Small tables with named rows and columns. After each table, cells are looked up by row and column.

Table gizadu
columns: rezi, ziro
zef: [66.7, 25.8]
bal: [45.5, 82.9]
dep: [80.6, 95.0]
nadodab: [84.0, 15.2]
rizege: [46.1, 96.1]
bebiba: [44.5, 73.1]
muzufep: [83.8, 40.8]
mun: [79.2, 12.9]

ziro of rizege: 96.1
ziro of muzufep: 40.8
rezi of bebiba: 44.5
ziro of dep: 95.0
rezi of nadodab: 84.0
ziro of nadodab: 15.2
rezi of rizege: 46.1
ziro of zef: 25.8
rezi of bal: 45.5
rezi of muzufep: 83.8
rezi of dep: 80.6
ziro of bebiba: 73.1
rezi of mun: 79.2
ziro of mun: 12.9
rezi of zef: 66.7

lavoz:
fields: nad, zik, kuledo, soger, pir, dum
kodin: [183, 194, 144, 56, 155, 152]
tasena: [59, 128, 63, 168, 96, 168]
keburub: [63, 143, 167, 186, 149, 167]
tere: [83, 105, 125, 139, 199, 209]
nes: [119, 182, 230, 179, 137, 95]
rutig: [87, 108, 154, 125, 205, 201]
mifula: [156, 134, 146, 171, 51, 83]

mifula, kuledo => 146
mifula, pir => 51
tasena, pir => 96
nes, zik => 182
tere, kuledo => 125
tere, zik => 105
tere, pir => 199
rutig, kuledo => 154
rutig, pir => 205
keburub, nad => 63
rutig, soger => 125
rutig, zik => 108
tasena, dum => 168
mifula, dum => 83
tere, dum => 209
kodin, zik => 194
keburub, zik => 143
kodin, dum => 152
tasena, nad => 59
Which row has the largest kuledo? nes

mon.csv
,nefupo,gisi,zutuzus,nofonok,nisifi,res,ferorep,zud,nuzulod,maforo
denu,120,135,166,140,105,69,116,169,156,128
rokedef,134,124,122,137,180,173,142,130,127,120
foz,131,145,111,137,148,138,127,156,135,136
lasev,113,138,184,147,88,9,116,188,168,125
les,137,110,107,151,236,230,162,133,122,120
dupetus,113,106,107,145,88,2,122,167,122,173
tufak,125,120,137,126,142,163,143,95,137,135
ges,116,106,144,124,152,202,160,77,144,142
bizaga,129,137,137,126,92,100,123,132,136,143
sikige,132,133,131,131,132,128,130,135,130,132
vep,131,130,136,133,131,124,131,128,135,134
lig,117,107,146,124,149,193,158,77,144,141
nuz,134,135,136,132,135,142,132,131,135,128
voti,115,140,132,152,156,2,138,120,146,123

What is the maforo of denu in mon?
128
What is the zutuzus of foz in mon?
111
What is the res of bizaga in mon?
100
What is the zutuzus of bizaga in mon?
137
What is the nisifi of sikige in mon?
132
What is the ferorep of vep in mon?
131
What is the maforo of lig in mon?
141
What is the nefupo of les in mon?
137
What is the nefupo of rokedef in mon?
134
What is the maforo of ges in mon?
142
What is the nuzulod of dupetus in mon?
122
What is the nofonok of les in mon?
151
What is the nuzulod of lig in mon?
144
What is the zutuzus of denu in mon?
166
What is the zud of vep in mon?
128
What is the maforo of dupetus in mon?
173
What is the zud of denu in mon?
169
Row with the largest gisi: foz

zamivut =
|  | dipote | sur | tofin | tekabaf |
|---|---|---|---|---|
| nifid | 47243 | 56253 | 82454 | 58092 |
| sifa | 59970 | 26712 | 44034 | 73654 |
| ruf | 16469 | 56399 | 95296 | 21544 |
| liroli | 70353 | 64806 | 61623 | 58264 |
| bas | 15598 | 68456 | 93956 | 49917 |
| vuf | 49258 | 62305 | 52867 | 62277 |
| sig | 72422 | 34589 | 52472 | 76327 |
| zut | 86700 | 31010 | 67943 | 29115 |
| vorun | 51126 | 94408 | 78226 | 43970 |

sur of sig = 34589
tofin of nifid = 82454
tekabaf of ruf = 21544
dipote of liroli = 70353
tofin of zut = 67943
tekabaf of liroli = 58264
tekabaf of vorun = 43970
tofin of vuf = 52867
sur of liroli = 64806

nud.tsv
	situp	laz	kiv	simo	kedes	davuz
pagis	-62891	1337	-66264	-15496	-37301	-4023
muduf	14752	-63350	35562	-32177	66718	31986
pud	6282	-60371	22887	-31001	58305	28451
kolavi	-8749	4166	11791	-9533	1859	18566
berali	-19191	-4048	-23448	-5784	-16932	-8316

laz of muduf is -63350
kedes of pud is 58305
simo of muduf is -32177
simo of pud is -31001
kiv of pud is 22887
simo of berali is -5784
kedes of berali is -16932

tinemab:
         riv  niv  zol
guk      103  203   90
zes       77  194  124
dosobe    69  171  153
guvogot   57   63  152
radoti    70  181  144
sarobeg   60   67  171
kini      58   62  155
dep      180  143   64
datem    191   74   59
zadu      59   90  202
mobono    79  196  123
kasa     169   67   59

niv of zes is 194
niv of guvogot is 63
riv of sarobeg is 60
niv of datem is 74
riv of mobono is 79
niv of dep is 143
riv of dosobe is 69
zol of zadu is 202
niv of zadu is 90
niv of dosobe is 171
zol of sarobeg is 171
niv of sarobeg is 67
riv of dep is 180
zol of guk is 90
zol of zes is 124
niv of radoti is 181

beboto =
	dipe	tofa	fuz	dutu
gez	136	113	129	142
kasenog	82	108	99	131
som	52	129	94	106
lebet	61	119	148	96
nam	214	64	65	131
pota	123	105	167	106
deg	205	38	129	89
tedugum	226	169	140	182

What is the tofa of lebet in beboto? 119
What is the dutu of gez in beboto? 142
What is the fuz of pota in beboto? 167
What is the tofa of nam in beboto? 64
What is the fuz of lebet in beboto? 148
What is the dipe of som in beboto? 52
What is the dipe of gez in beboto? 136
What is the tofa of gez in beboto? 113
What is the fuz of nam in beboto? 65
What is the dutu of pota in beboto? 106
What is the dutu of deg in beboto? 89

dimi:
|  | tiz | zut | sogapu | paz | nubomo | nul |
|---|---|---|---|---|---|---|
| dofola | -5913 | 310 | 702 | -3226 | -4340 | 38 |
| tezanos | -7847 | 1810 | 2340 | -5666 | -7115 | -1302 |
| zibak | -8826 | 2172 | 5787 | 3119 | 1426 | -2610 |

zibak, paz: 3119
dofola, zut: 310
zibak, sogapu: 5787
tezanos, sogapu: 2340
tezanos, zut: 1810
zibak, tiz: -8826
zibak, nubomo: 1426
zibak, nul: -2610
tezanos, nubomo: -7115
dofola, nul: 38
tezanos, nul: -1302
dofola, tiz: -5913
zibak, zut: 2172
dofola, paz: -3226

nor
fields: vube, lis, tana, lim, per, vageb, vemu, besu
komusa: [4.0, 4.1, 4.3, 3.7, 4.0, 4.2, 3.5, 3.7]
pevez: [4.2, 5.3, 4.3, 5.2, 5.9, 1.7, 6.6, 1.2]
pon: [2.2, 1.3, 4.8, 3.6, 5.8, 3.6, 3.4, 3.0]
bogez: [4.7, 4.9, 2.3, 4.0, 1.3, 3.6, 3.6, 3.5]
dofa: [3.6, 3.4, 4.4, 4.0, 5.8, 5.1, 4.0, 6.0]
voder: [4.6, 4.9, 4.4, 3.1, 6.3, 1.5, 4.4, 2.6]
vamerub: [2.6, 1.9, 5.2, 3.1, 5.8, 4.0, 3.7, 4.1]
zav: [7.3, 7.9, 4.1, 1.6, 4.5, 7.1, 3.0, 7.7]
mogasi: [2.9, 3.3, 2.3, 3.3, 1.5, 3.0, 2.3, 2.6]
gov: [2.1, 3.6, 4.3, 2.8, 4.9, 3.8, 3.6, 4.3]
rageki: [4.1, 4.8, 3.8, 4.3, 4.2, 5.8, 3.7, 6.7]
rilab: [3.7, 3.5, 4.4, 4.1, 5.7, 2.1, 2.6, 2.6]

dofa, vemu => 4.0
komusa, tana => 4.3
gov, lis => 3.6
pevez, tana => 4.3
vamerub, lis => 1.9
vamerub, lim => 3.1
mogasi, tana => 2.3
bogez, lim => 4.0
rageki, vemu => 3.7
voder, lim => 3.1
pevez, besu => 1.2
mogasi, lim => 3.3
zav, tana => 4.1
rageki, tana => 3.8
voder, lis => 4.9
voder, per => 6.3
komusa, vageb => 4.2
vamerub, vemu => 3.7
zav, lis => 7.9
Which row has the largest tana? vamerub

